Below are the code and all the weights of a small trained network. Each question names an input and a class and asks about switching units off, where a switched-off unit gives its printed mean instead of its output.

import numpy as np


def w(rows, s, z=0):
    codes = np.array(rows[::2]) - 128.0
    scale = np.full(codes.shape[1], s)
    scale[-1] = z or s
    return codes * scale


def f(y):
    return y / 2 * (1 + np.tanh(0.7978845608 * (y + 0.044715 * y**3)))


def log_softmax(a):
    a = a - a.max(-1, keepdims=True)
    return a - np.log(np.exp(a).sum(-1, keepdims=True))


def net(x, mask):
    res = np.array(x, float).reshape(1, 7) / 4 @ E
    y = f(res @ A[0][:, :-1].T + A[0][:, -1])
    res = res + np.where(mask, y, B[0][:, -1]) @ B[0][:, :-1]
    return log_softmax(res[-1] @ U[:, :-1].T + U[:, -1])


A, B = {}, {}
E = w([
[204,102,145,86,31,110,77,5,71,111,128,165],'x0',
[163,181,29,146,54,205,129,150,102,227,196,69],'x1',
[133,125,117,139,127,117,132,136,112,112,133,127],'x2',
[2,89,154,142,83,199,65,149,98,67,197,156],'x3',
[105,232,166,10,147,128,70,174,1,108,51,47],'x4',
[129,127,128,136,128,122,127,127,121,128,128,125],'x5',
[121,118,126,119,118,122,139,136,121,139,119,141],'x6',
],0.0073)
A[0] = w([
[194,91,113,104,61,131,88,17,112,127,132,187,167],'N1',
[159,42,90,192,88,160,181,97,221,146,203,174,59],'N2',
[35,67,146,152,96,221,76,144,122,59,223,174,17],'N3',
[126,92,120,208,124,107,188,85,195,127,157,198,86],'N4',
[128,127,135,137,119,111,133,133,121,124,139,114,131],'N5',
[167,127,149,88,48,114,98,57,75,127,124,149,178],'N6',
[166,166,30,161,38,219,127,144,134,205,204,81,97],'N7',
[100,132,112,139,201,163,190,241,177,150,130,117,192],'N8',
[148,110,108,100,100,122,95,78,136,127,127,141,4],'N9',
[82,141,104,161,217,147,167,176,149,153,135,136,111],'N10',
[112,80,175,127,185,59,121,106,170,54,109,168,63],'N11',
[172,124,148,136,83,125,98,45,97,121,135,150,126],'N12',
[254,139,99,125,201,53,215,92,161,191,92,115,64],'N13',
[103,82,190,127,186,81,128,93,173,28,86,163,85],'N14',
],0.0061,0.0024)
B[0] = w([
[52,94,166,183,122,70,214,150,185,59,188,48,225],'N1',
[165,221,166,35,126,200,115,186,51,68,83,60,254],'N2',
[77,134,33,176,52,150,23,35,154,131,29,176,213],'N3',
[182,216,183,56,163,224,124,183,56,51,53,72,222],'N4',
[119,120,135,130,128,132,144,134,126,133,104,137,128],'N5',
[99,121,172,143,116,81,211,161,179,78,156,75,208],'N6',
[231,41,138,105,244,92,116,145,97,248,205,229,254],'N7',
[59,103,164,182,83,74,185,151,179,44,176,67,219],'N8',
[105,118,146,169,106,105,134,168,119,108,120,101,137],'N9',
[103,86,156,201,100,92,169,159,179,89,156,77,181],'N10',
[153,63,117,104,196,125,135,140,85,201,185,192,191],'N11',
[98,110,164,165,96,81,185,166,171,116,157,95,181],'N12',
[58,151,46,188,27,139,1,11,144,144,42,191,232],'N13',
[207,79,119,74,185,109,112,160,102,236,191,200,205],'N14',
],0.0063,0.008)
U = w([
[96,98,153,186,111,94,233,144,223,90,170,66,252],'0',
[181,69,127,101,207,119,135,134,104,218,181,207,116],'1',
[147,249,159,32,140,177,123,162,28,81,70,57,81],'2',
[92,139,57,188,54,134,42,32,173,138,56,178,52],'3',
],0.013,0.0022)

Each question gives the input, the list of numbers given to net, and the class t.
The units are the neurons (one row each of A and B). Each row of codes is followed by its name. A weight is (code - 128) times the scale printed after its matrix; where a second scale follows, it is the last column's (A, B and U).
mask holds one flag per neuron, in row order. A switched-off neuron (its flag False) gives its mean, the last column of its row in B, instead of its output. The means were averaged over made-up inputs and are rounded, as every weight is.
A unit's drop is (log p(t) with every unit on - log p(t) with that unit switched off) / (log p(t) with every unit on - log p(t) with every unit switched off).
The circuit of an input: a set's keep is (log p(t) with only the set's units on - log p(t) with every unit switched off) / (log p(t) with every unit on - log p(t) with every unit switched off). Starting from the 12 units with the biggest drops (on a tie, the unit counted first), units are removed one at a time, each time the one whose removal leaves the highest keep (on an exact tie, the one counted first), for as long as the keep stays at least 0.8.
circuit, biggest first: the units of the circuit, biggest drop first
most important unit: the unit with the biggest drop
top k neurons: the k neurons with the biggest drops, biggest first
drop of u: that unit's drop, to one decimal
input [5,-1,-2,-3,4,3,5], class 0: circuit, biggest first -> N2, N6
input [-2,-5,-4,-7,-5,-5,2], class 3: circuit, biggest first -> N13
input [5,-5,0,1,3,1,-5], class 0: top 4 neurons -> N7, N6, N1, N12
input [-2,-6,-5,-2,6,3,6], class 1: top 4 neurons -> N2, N4, N14, N11
input [2,-6,4,8,-4,-8,-7], class 3: top 2 neurons -> N3, N7
input [2,-8,8,8,-1,-8,-8], class 1: top 3 neurons -> N14, N11, N13
input [-5,-3,8,-7,6,-7,-2], class 3: circuit, biggest first -> N13, N2
input [7,-1,-4,7,0,3,4], class 0: top 3 neurons -> N1, N6, N13
input [8,-4,7,-7,-6,-3,-1], class 0: top 3 neurons -> N1, N12, N6
input [4,7,-1,-2,6,5,-6], class 1: top 2 neurons -> N7, N2
input [7,-7,-7,0,-1,0,0], class 0: top 3 neurons -> N1, N7, N6
input [-5,-7,-5,-6,-8,2,-5], class 2: top 3 neurons -> N4, N2, N7
input [1,0,-4,5,-6,-7,6], class 2: top 3 neurons -> N2, N4, N13
input [-7,5,1,-5,4,-1,6], class 0: circuit, biggest first -> N8
input [5,1,1,-7,-7,1,0], class 2: top 3 neurons -> N2, N4, N3
input [8,7,0,-5,-3,-4,1], class 0: top 3 neurons -> N1, N6, N12
input [-3,-4,6,7,-2,4,-7], class 3: drop of N3 -> 1.1
input [4,-7,8,-8,0,0,5], class 3: drop of N7 -> 1.2
input [6,6,3,5,3,6,8], class 0: drop of N14 -> 0.1
input [2,-6,7,6,-2,4,8], class 1: most important unit -> N14
